Below is a small trained network, with its code and all its weights. Each question gives an input and a target symbol and asks what happens when units are switched off, that is, made to give their printed mean instead of their output.

import numpy as np


def w(rows, s, z=0):
    codes = np.array(rows[::2]) - 128.0
    scale = np.full(codes.shape[1], s)
    scale[-1] = z or s
    return codes * scale


def f(y):
    return y / 2 * (1 + np.tanh(0.7978845608 * (y + 0.044715 * y**3)))


def softmax(a):
    e = np.exp(a - a.max(-1, keepdims=True))
    return e / e.sum(-1, keepdims=True)


def log_softmax(a):
    a = a - a.max(-1, keepdims=True)
    return a - np.log(np.exp(a).sum(-1, keepdims=True))


def net(x, mask):
    ids = ['ΘΛΞΩαβγδεζημστφψ'.index(c) for c in x.split()]
    T = len(ids)
    res = E[ids] + P[:T]
    u = 0
    for l in range(3):
        r = res
        for j in range(2):
            rows = slice(2 * j, 2 * j + 2)
            q, k, v = (r @ M[l][rows].T for M in (Q, K, V))
            z = softmax(np.where(np.tri(T) > 0, q @ k.T / 2**0.5, -1e9)) @ v
            o = O[l][rows]
            res = res + np.where(mask[u + j], z, o[:, -1]) @ o[:, :-1]
        u += 2
        y = f(res @ A[l][:, :-1].T + A[l][:, -1])
        res = res + np.where(mask[u : u + 8], y, B[l][:, -1]) @ B[l][:, :-1]
        u += 8
    return log_softmax(res[-1] @ U[:, :-1].T + U[:, -1])


Q, K, V, O, A, B = {}, {}, {}, {}, {}, {}
E = w([
[108,218,128,121,111,63],'Θ',
[107,155,59,134,124,148],'Λ',
[135,185,144,156,189,85],'Ξ',
[91,41,141,143,138,153],'Ω',
[143,207,187,108,114,202],'α',
[84,131,125,100,155,130],'β',
[126,87,73,74,116,156],'γ',
[141,159,130,144,149,189],'δ',
[253,79,102,88,197,71],'ε',
[170,146,151,114,53,180],'ζ',
[143,74,78,162,83,83],'η',
[156,181,87,50,179,97],'μ',
[67,146,115,95,130,143],'σ',
[181,186,84,159,44,77],'τ',
[134,168,174,219,93,171],'φ',
[79,119,86,84,90,50],'ψ',
],0.022)
P = w([
[81,140,165,90,253,204],'0',
[87,131,129,67,214,157],'1',
[81,110,118,90,184,183],'2',
[92,118,101,120,145,189],'3',
[100,113,76,146,116,201],'4',
[90,89,105,138,44,156],'5',
[103,110,91,172,8,160],'6',
[109,115,58,179,43,155],'7',
[98,132,38,187,52,173],'8',
],0.0043)
Q[0] = w([
[167,92,80,161,246,149],'0.h0',
[110,94,96,140,104,165],'0.h0',
[148,120,76,76,117,148],'0.h1',
[141,109,79,158,102,136],'0.h1',
],0.011)
K[0] = w([
[131,3,37,158,142,160],'0.h0',
[63,91,68,134,109,127],'0.h0',
[149,120,160,205,38,145],'0.h1',
[170,132,131,121,13,136],'0.h1',
],0.0067)
V[0] = w([
[93,196,93,85,195,137],'0.h0',
[164,155,196,172,74,119],'0.h0',
[142,180,163,197,3,153],'0.h1',
[153,122,132,56,102,69],'0.h1',
],0.0053)
O[0] = w([
[88,161,100,145,103,211,226],'0.h0',
[109,73,77,212,141,143,88],'0.h0',
[143,220,199,4,3,213,251],'0.h1',
[103,44,62,78,148,156,93],'0.h1',
],0.0047,0.0018)
A[0] = w([
[182,102,114,93,89,118,139],'0.n0',
[135,61,201,82,106,122,172],'0.n1',
[129,138,149,88,191,152,153],'0.n2',
[143,173,254,206,187,134,137],'0.n3',
[19,78,145,47,65,77,52],'0.n4',
[100,137,70,168,233,96,127],'0.n5',
[129,78,111,64,168,149,252],'0.n6',
[108,229,98,161,170,94,155],'0.n7',
],0.0094,0.0024)
B[0] = w([
[108,114,124,177,100,184,220],'0.n0',
[215,167,169,59,133,201,170],'0.n1',
[96,149,48,116,106,187,184],'0.n2',
[136,1,32,174,169,120,236],'0.n3',
[130,190,47,197,161,187,254],'0.n4',
[51,111,110,50,92,131,205],'0.n5',
[160,168,130,118,62,180,233],'0.n6',
[133,95,182,65,172,7,239],'0.n7',
],0.0065,0.0035)
Q[1] = w([
[178,125,117,2,126,129],'1.h0',
[168,161,100,94,87,189],'1.h0',
[121,101,202,162,137,88],'1.h1',
[182,178,82,51,21,196],'1.h1',
],0.008)
K[1] = w([
[80,194,90,77,90,115],'1.h0',
[178,174,10,151,5,153],'1.h0',
[115,188,169,135,220,60],'1.h1',
[38,126,99,231,3,132],'1.h1',
],0.0049)
V[1] = w([
[115,165,154,24,91,61],'1.h0',
[178,254,46,160,113,68],'1.h0',
[89,169,163,183,174,171],'1.h1',
[64,74,252,97,78,155],'1.h1',
],0.0067)
O[1] = w([
[111,225,51,148,117,167,106],'1.h0',
[109,76,119,1,100,169,240],'1.h0',
[71,167,219,54,143,130,84],'1.h1',
[198,132,25,252,137,127,3],'1.h1',
],0.0071,0.0024)
A[1] = w([
[59,230,152,172,58,57,251],'1.n0',
[192,163,138,95,195,68,103],'1.n1',
[97,84,120,124,109,253,143],'1.n2',
[107,85,188,135,40,186,37],'1.n3',
[124,255,82,82,68,66,138],'1.n4',
[155,194,221,136,209,178,232],'1.n5',
[102,185,78,64,127,117,203],'1.n6',
[154,165,187,206,89,199,150],'1.n7',
],0.0073,0.0022)
B[1] = w([
[143,77,253,171,193,88,181],'1.n0',
[237,35,52,102,214,143,138],'1.n1',
[95,229,117,54,141,102,254],'1.n2',
[149,99,94,161,189,71,193],'1.n3',
[153,159,232,103,169,178,245],'1.n4',
[54,56,231,144,62,70,162],'1.n5',
[191,47,130,207,141,131,242],'1.n6',
[111,133,118,179,205,92,200],'1.n7',
],0.0062,0.0072)
Q[2] = w([
[26,106,148,145,118,197],'2.h0',
[238,65,153,139,97,163],'2.h0',
[143,99,123,93,167,61],'2.h1',
[2,124,142,127,220,127],'2.h1',
],0.0067)
K[2] = w([
[125,23,126,164,51,203],'2.h0',
[165,111,144,185,40,109],'2.h0',
[194,65,75,91,106,207],'2.h1',
[95,76,255,194,110,90],'2.h1',
],0.0069)
V[2] = w([
[255,71,111,62,203,127],'2.h0',
[59,227,142,87,195,124],'2.h0',
[176,77,178,138,127,106],'2.h1',
[140,28,160,186,79,202],'2.h1',
],0.0051)
O[2] = w([
[154,68,97,122,181,209,252],'2.h0',
[166,115,140,134,242,1,187],'2.h0',
[98,130,108,180,38,105,162],'2.h1',
[181,150,144,147,173,164,141],'2.h1',
],0.0081,0.0032)
A[2] = w([
[115,112,73,123,39,169,233],'2.n0',
[114,80,170,158,58,152,58],'2.n1',
[193,135,106,80,180,84,199],'2.n2',
[71,120,217,67,97,160,251],'2.n3',
[161,128,126,74,191,71,163],'2.n4',
[86,137,106,174,163,123,194],'2.n5',
[2,107,175,140,116,145,224],'2.n6',
[97,152,114,6,72,133,94],'2.n7',
],0.0083,0.0028)
B[2] = w([
[152,190,103,113,117,59,184],'2.n0',
[92,222,132,100,102,165,156],'2.n1',
[46,216,148,144,115,165,254],'2.n2',
[170,127,169,112,77,92,248],'2.n3',
[44,117,124,114,188,76,244],'2.n4',
[149,112,87,175,177,146,172],'2.n5',
[211,58,96,79,143,64,209],'2.n6',
[2,99,139,224,100,161,212],'2.n7',
],0.0069,0.0057)
U = w([
[120,141,37,132,26,3,210],'Θ',
[122,125,157,117,138,142,81],'Λ',
[139,93,157,120,138,159,93],'Ξ',
[137,31,180,230,141,182,183],'Ω',
[145,126,152,106,120,89,125],'α',
[114,137,79,147,162,60,91],'β',
[135,104,154,128,142,158,74],'γ',
[173,30,164,60,123,103,205],'δ',
[191,40,118,56,156,228,124],'ε',
[164,246,133,193,161,167,253],'ζ',
[154,134,117,99,110,143,190],'η',
[153,167,156,75,198,217,41],'μ',
[146,183,199,120,185,109,108],'σ',
[29,191,100,147,88,204,81],'τ',
[186,124,250,93,82,203,136],'φ',
[17,64,198,102,73,157,69],'ψ',
],0.0068,0.0036)

Each question gives the input, a string of symbols that net reads in full, and the target symbol t.
The units are the heads (2 rows each of Q, K, V and O) and the neurons (one row each of A and B). Each row of codes is followed by its name. A weight is (code - 128) times the scale printed after its matrix; where a second scale follows, it is the last column's (O, A, B and U).
mask holds one flag per unit, layer by layer, with each layer's heads first. A switched-off unit (its flag False) gives its mean, the last column of its rows in O or B, instead of its output. The means were averaged over made-up inputs and are rounded, as every weight is.
A unit's drop is (log p(t) with every unit on - log p(t) with that unit switched off) / (log p(t) with every unit on - log p(t) with every unit switched off).
The circuit of an input: a set's keep is (log p(t) with only the set's units on - log p(t) with every unit switched off) / (log p(t) with every unit on - log p(t) with every unit switched off). Starting from the 12 units with the biggest drops (on a tie, the unit counted first), units are removed one at a time, each time the one whose removal leaves the highest keep (on an exact tie, the one counted first), for as long as the keep stays at least 0.8.
units of the circuit, in order: the units of the circuit, biggest drop first
top k neurons: the k neurons with the biggest drops, biggest first
top k neurons in layer l: the k neurons of layer l with the biggest drops, biggest first
input ψ Θ α, target ψ: units of the circuit, in order => [0.n4; 1.h1; 1.n5]
input Ω δ δ δ μ, target μ: units of the circuit, in order => [0.n7; 2.n2; 1.n1; 2.h0]
input δ σ Θ Λ δ η ψ ψ Λ, target ψ: units of the circuit, in order => [0.n4; 2.n7; 1.h0; 1.h1]
input δ ζ φ Θ τ τ δ, target τ: units of the circuit, in order => [0.h1; 1.h0; 2.n7]
input Ω Θ δ Θ ψ μ, target ψ: units of the circuit, in order => [0.n4; 1.h1; 2.n7; 1.h0]
input ψ Θ Θ ψ, target ψ: top 2 neurons in layer 1 => [1.n4; 1.n7]
input β α Ω Ξ, target β: units of the circuit, in order => [0.n3; 2.n4; 0.h1; 0.n7]
input η Θ Ω φ δ Θ ζ, target ζ: top neuron in layer 0 => [0.n0]
input δ ε ζ ε ε, target ζ: units of the circuit, in order => [1.h1; 2.n2; 0.n6]
input φ ψ Ξ η, target Θ: units of the circuit, in order => [2.n0; 1.n4; 1.n0]
input δ ψ Ξ, target β: top 2 neurons => [0.n3; 0.n7]
input ε δ η Λ α δ Λ ζ, target ζ: top 4 neurons in layer 0 => [0.n7; 0.n0; 0.n3; 0.n4]
input ε δ τ α τ ζ ζ, target τ: units of the circuit, in order => [1.n2; 1.h0; 2.n7]
input ψ ψ Ξ δ, target ψ: top 3 neurons => [0.n4; 2.n7; 1.n2]
input Ξ τ Ω Θ τ ε ζ, target τ: units of the circuit, in order => [1.h0; 1.n2; 2.n7]
input α ψ ψ ψ, target ψ: units of the circuit, in order => [0.n4; 1.h1; 1.h0; 2.n7]
input τ τ Ω, target τ: top 2 neurons => [1.n2; 2.n7]
input ζ ψ δ ζ, target ψ: top 2 neurons in layer 0 => [0.n4; 0.n1]
input τ μ β, target τ: top 2 neurons in layer 0 => [0.n6; 0.n2]
input η Ξ Θ, target σ: top 2 neurons in layer 0 => [0.n7; 0.n5]
input ε η Ω, target ε: top neuron => [2.n2]
input ε μ φ σ μ, target φ: top 4 neurons => [1.n6; 1.n4; 1.n2; 0.n3]
input φ ψ φ Ξ ε, target φ: top 2 neurons => [0.n3; 2.n3]
input η δ φ ε φ ε σ, target φ: top neuron in layer 0 => [0.n3]
input δ δ φ φ σ φ ζ δ τ, target φ: top 2 neurons in layer 1 => [1.n4; 1.n0]
input δ α δ φ Ω Ξ φ τ γ, target τ: top 3 neurons => [2.n7; 1.n2; 0.n4]
